Below is a small trained network, with its code and all its weights. Each question gives an input and a class and asks what happens when units are switched off, that is, made to give their printed mean instead of their output.

import numpy as np


def w(rows, s, z=0):
    codes = np.array(rows[::2]) - 128.0
    scale = np.full(codes.shape[1], s)
    scale[-1] = z or s
    return codes * scale


def f(y):
    return np.maximum(y, 0)


def log_softmax(a):
    a = a - a.max(-1, keepdims=True)
    return a - np.log(np.exp(a).sum(-1, keepdims=True))


def net(x, mask):
    res = np.array(x, float).reshape(1, 4) / 4 @ E
    y = f(res @ A[0][:, :-1].T + A[0][:, -1])
    res = res + np.where(mask, y, B[0][:, -1]) @ B[0][:, :-1]
    return log_softmax(res[-1] @ U[:, :-1].T + U[:, -1])


A, B = {}, {}
E = w([
[58,247,115,172,102,174,139,165,78,113,181,55],'x0',
[174,143,226,123,116,176,212,171,93,132,91,171],'x1',
[190,146,108,88,80,102,136,87,74,191,252,160],'x2',
[213,130,74,150,207,110,149,135,31,146,66,55],'x3',
],0.011)
A[0] = w([
[139,140,209,94,121,168,187,113,119,149,103,157,25],'N1',
[157,109,174,107,123,194,190,192,96,137,118,160,171],'N2',
[72,69,73,123,149,104,71,60,127,82,151,77,74],'N3',
[254,122,62,185,181,138,126,159,49,139,73,40,47],'N4',
[78,171,109,151,117,165,113,160,109,61,78,112,73],'N5',
[74,178,135,134,56,116,119,152,43,229,161,99,155],'N6',
[201,60,129,36,143,74,123,81,185,159,86,180,1],'N7',
[112,126,61,79,173,86,113,90,147,104,176,110,74],'N8',
[95,86,156,149,176,148,54,170,167,83,50,120,106],'N9',
[215,130,114,102,105,112,115,43,86,133,209,178,85],'N10',
[58,133,178,127,43,173,90,133,214,105,150,193,127],'N11',
],0.0097,0.0028)
B[0] = w([
[157,125,130,65,118,152,123,109,95,133,174,106,184],'N1',
[123,61,80,86,101,228,146,90,137,101,203,43,199],'N2',
[174,81,133,88,111,182,211,72,86,81,194,75,193],'N3',
[70,146,120,75,170,70,184,96,71,85,140,209,234],'N4',
[147,133,151,165,180,145,70,162,155,169,62,112,183],'N5',
[139,121,122,122,164,121,60,254,167,115,50,105,200],'N6',
[172,202,61,154,206,71,90,202,193,32,68,51,221],'N7',
[65,91,187,99,154,195,97,93,60,68,165,74,180],'N8',
[107,73,203,114,119,155,38,186,104,195,108,152,209],'N9',
[123,38,219,185,200,117,50,138,116,144,92,165,218],'N10',
[44,173,93,44,145,69,170,106,72,125,119,159,250],'N11',
],0.0084,0.017)
U = w([
[82,176,107,59,131,79,172,102,92,94,132,245,106],'0',
[148,216,101,126,149,126,102,201,149,90,103,52,140],'1',
[135,62,199,121,140,140,82,159,110,178,111,165,110],'2',
[147,89,125,73,94,206,171,79,105,94,171,48,124],'3',
[108,105,99,131,122,116,156,153,129,136,142,108,254],'4',
[167,190,99,178,120,140,161,94,159,151,163,113,103],'5',
[177,137,135,115,65,120,176,87,175,149,151,123,104],'6',
[157,135,100,177,90,140,140,103,126,123,134,168,102],'7',
],0.011,0.0088)

Each question gives the input, the list of numbers given to net, and the class t.
The units are the neurons (one row each of A and B). Each row of codes is followed by its name. A weight is (code - 128) times the scale printed after its matrix; where a second scale follows, it is the last column's (A, B and U).
mask holds one flag per neuron, in row order. A switched-off neuron (its flag False) gives its mean, the last column of its row in B, instead of its output. The means were averaged over made-up inputs and are rounded, as every weight is.
A unit's drop is (log p(t) with every unit on - log p(t) with that unit switched off) / (log p(t) with every unit on - log p(t) with every unit switched off).
most important unit: the unit with the biggest drop
k most important neurons: the k neurons with the biggest drops, biggest first
drop when u is switched off: that unit's drop, to one decimal
input [3,-6,-8,-1], class 2: most important unit -> N9
input [4,5,5,-4], class 2: 3 most important neurons -> N7; N6; N4
input [2,0,8,7], class 2: 2 most important neurons -> N10; N11
input [2,-6,4,3], class 3: 2 most important neurons -> N3; N9
input [7,-5,5,-6], class 1: 2 most important neurons -> N6; N4
input [-5,1,6,7], class 0: 2 most important neurons -> N4; N9
input [7,0,4,8], class 0: 2 most important neurons -> N4; N7
input [2,6,3,2], class 3: 2 most important neurons -> N2; N7
input [1,1,8,6], class 2: 3 most important neurons -> N10; N11; N6
input [8,0,4,-7], class 1: 3 most important neurons -> N6; N4; N3
input [-1,4,-1,3], class 3: 2 most important neurons -> N11; N2
input [-2,5,4,-4], class 3: 4 most important neurons -> N2; N4; N9; N1
input [3,-5,3,-4], class 3: drop when N6 is switched off -> -0.1
input [3,6,8,2], class 2: most important unit -> N10
input [2,4,6,8], class 0: drop when N4 is switched off -> 4.0
input [-8,-8,5,-6], class 1: drop when N7 is switched off -> 2.1
